Below is a small trained network, with its code and all its weights. Each question gives an input and a class and asks what happens when units are switched off, that is, made to give their printed mean instead of their output.

import numpy as np


def w(rows, s, z=0):
    codes = np.array(rows[::2]) - 128.0
    scale = np.full(codes.shape[1], s)
    scale[-1] = z or s
    return codes * scale


def norm(h):
    return h / np.sqrt((h * h).mean(-1, keepdims=True) + 1e-5)


def f(y):
    return y / 2 * (1 + np.tanh(0.7978845608 * (y + 0.044715 * y**3)))


def log_softmax(a):
    a = a - a.max(-1, keepdims=True)
    return a - np.log(np.exp(a).sum(-1, keepdims=True))


def net(x, mask):
    res = np.array(x, float).reshape(1, 5) / 4 @ E
    u = 0
    for l in range(3):
        y = f(norm(res) @ A[l][:, :-1].T + A[l][:, -1])
        res = res + np.where(mask[u : u + 13], y, B[l][:, -1]) @ B[l][:, :-1]
        u += 13
    return log_softmax(norm(res)[-1] @ U[:, :-1].T + U[:, -1])


A, B = {}, {}
E = w([
[131,190,56,19],'x0',
[128,129,128,127],'x1',
[176,56,114,106],'x2',
[78,117,254,48],'x3',
[127,127,129,126],'x4',
],0.0046)
A[0] = w([
[143,132,34,185,168],'L0N0',
[152,61,123,120,118],'L0N1',
[26,204,132,171,108],'L0N2',
[93,141,88,68,16],'L0N3',
[97,75,203,159,118],'L0N4',
[92,207,163,144,67],'L0N5',
[60,203,126,169,75],'L0N6',
[203,26,99,94,139],'L0N7',
[127,105,166,202,145],'L0N8',
[24,237,94,223,69],'L0N9',
[1,188,116,161,79],'L0N10',
[103,155,80,26,227],'L0N11',
[97,181,139,151,5],'L0N12',
],0.0073,0.0029)
B[0] = w([
[48,62,132,94,231],'L0N0',
[177,148,138,163,157],'L0N1',
[212,36,108,124,167],'L0N2',
[95,167,94,157,127],'L0N3',
[34,174,134,173,224],'L0N4',
[154,77,142,104,136],'L0N5',
[208,102,169,88,143],'L0N6',
[253,94,237,95,215],'L0N7',
[75,163,83,182,198],'L0N8',
[208,34,166,78,192],'L0N9',
[224,45,150,131,154],'L0N10',
[47,150,171,189,254],'L0N11',
[169,125,166,104,104],'L0N12',
],0.0058,0.0035)
A[1] = w([
[130,248,104,63,68],'L1N0',
[191,190,94,32,114],'L1N1',
[57,70,145,67,96],'L1N2',
[160,116,80,152,106],'L1N3',
[163,167,107,43,52],'L1N4',
[143,108,32,201,129],'L1N5',
[109,148,210,150,219],'L1N6',
[165,181,90,13,121],'L1N7',
[139,98,157,94,110],'L1N8',
[102,254,146,168,6],'L1N9',
[176,99,107,162,216],'L1N10',
[126,249,69,62,68],'L1N11',
[121,63,116,91,212],'L1N12',
],0.0068,0.0026)
B[1] = w([
[41,140,118,211,130],'L1N0',
[237,233,148,237,127],'L1N1',
[80,182,166,142,171],'L1N2',
[110,104,189,84,128],'L1N3',
[186,134,144,192,114],'L1N4',
[73,144,121,15,168],'L1N5',
[162,250,80,36,252],'L1N6',
[194,215,182,213,138],'L1N7',
[129,145,93,110,147],'L1N8',
[168,90,130,49,139],'L1N9',
[105,243,187,54,181],'L1N10',
[84,192,138,255,133],'L1N11',
[97,155,155,112,193],'L1N12',
],0.0047,0.004)
A[2] = w([
[178,95,84,160,165],'L2N0',
[52,141,140,115,168],'L2N1',
[254,139,172,111,218],'L2N2',
[87,176,94,137,87],'L2N3',
[60,125,125,234,78],'L2N4',
[141,240,77,145,126],'L2N5',
[85,173,123,149,93],'L2N6',
[88,132,140,107,102],'L2N7',
[179,111,26,141,254],'L2N8',
[142,103,32,131,108],'L2N9',
[174,156,144,105,193],'L2N10',
[75,164,153,46,135],'L2N11',
[76,141,114,121,142],'L2N12',
],0.01,0.0029)
B[2] = w([
[179,186,187,130,125],'L2N0',
[182,103,84,105,227],'L2N1',
[190,24,156,200,222],'L2N2',
[121,77,172,133,162],'L2N3',
[70,145,54,164,182],'L2N4',
[92,62,116,161,179],'L2N5',
[160,76,123,109,173],'L2N6',
[152,120,68,74,162],'L2N7',
[114,195,224,91,139],'L2N8',
[162,190,206,2,126],'L2N9',
[126,87,115,162,172],'L2N10',
[157,141,107,163,253],'L2N11',
[172,121,108,70,173],'L2N12',
],0.0077,0.0059)
U = w([
[190,110,235,210,73],'0',
[2,179,73,220,84],'1',
[127,73,104,133,218],'2',
[137,76,101,137,192],'3',
[116,191,138,42,1],'4',
],0.013,0.0043)

Each question gives the input, the list of numbers given to net, and the class t.
The units are the neurons (one row each of A and B). Each row of codes is followed by its name. A weight is (code - 128) times the scale printed after its matrix; where a second scale follows, it is the last column's (A, B and U).
mask holds one flag per neuron, layer by layer. A switched-off neuron (its flag False) gives its mean, the last column of its row in B, instead of its output. The means were averaged over made-up inputs and are rounded, as every weight is.
A unit's drop is (log p(t) with every unit on - log p(t) with that unit switched off) / (log p(t) with every unit on - log p(t) with every unit switched off).
The circuit of an input: a set's keep is (log p(t) with only the set's units on - log p(t) with every unit switched off) / (log p(t) with every unit on - log p(t) with every unit switched off). Starting from the 12 units with the biggest drops (on a tie, the unit counted first), units are removed one at a time, each time the one whose removal leaves the highest keep (on an exact tie, the one counted first), for as long as the keep stays at least 0.8.
circuit, biggest first: the units of the circuit, biggest drop first
unit that matters most: the unit with the biggest drop
k most important neurons: the k neurons with the biggest drops, biggest first
top k neurons in layer l: the k neurons of layer l with the biggest drops, biggest first
drop of u: that unit's drop, to one decimal
input [4,4,8,3,-2], class 0: unit that matters most : L0N7
input [7,0,6,-4,2], class 1: 2 most important neurons : (L0N11 L0N9)
input [-4,0,3,-7,-1], class 4: top 2 neurons in layer 0 : (L0N11 L0N4)
input [8,-2,8,-3,8], class 0: 4 most important neurons : (L0N7 L0N4 L1N1 L0N8)
input [-3,-2,-4,-5,-4], class 4: top 4 neurons in layer 0 : (L0N7 L0N0 L0N8 L0N11)
input [8,4,-7,7,7], class 1: top 2 neurons in layer 1 : (L1N0 L1N11)
input [5,-7,0,-8,7], class 4: top 2 neurons in layer 2 : (L2N9 L2N8)
input [-6,5,2,6,-1], class 1: 2 most important neurons : (L0N4 L2N2)
input [-5,-1,-3,5,0], class 1: top 2 neurons in layer 0 : (L0N7 L0N4)
input [-5,3,-2,5,-7], class 2: top 2 neurons in layer 2 : (L2N1 L2N6)
input [-6,-2,0,6,0], class 1: top 2 neurons in layer 2 : (L2N2 L2N4)
input [-1,2,0,4,2], class 4: top 2 neurons in layer 1 : (L1N9 L1N1)
input [-6,-2,8,-6,7], class 0: top 2 neurons in layer 0 : (L0N7 L0N11)
input [-6,-4,-5,-1,-1], class 1: circuit, biggest first : (L2N4)
input [4,-1,-7,-8,-4], class 4: 2 most important neurons : (L0N0 L0N7)
input [-8,-6,-3,-5,-5], class 1: 2 most important neurons : (L2N4 L2N2)
input [-6,-5,1,5,-4], class 1: 3 most important neurons : (L0N4 L2N4 L2N2)
input [-6,-6,7,-8,5], class 4: top 2 neurons in layer 0 : (L0N0 L0N9)
input [8,7,6,-7,1], class 1: top 4 neurons in layer 0 : (L0N9 L0N11 L0N2 L0N10)
input [6,4,-6,1,-4], class 0: unit that matters most : L0N10
input [4,-5,8,-5,-1], class 0: drop of L0N7 : 1.3
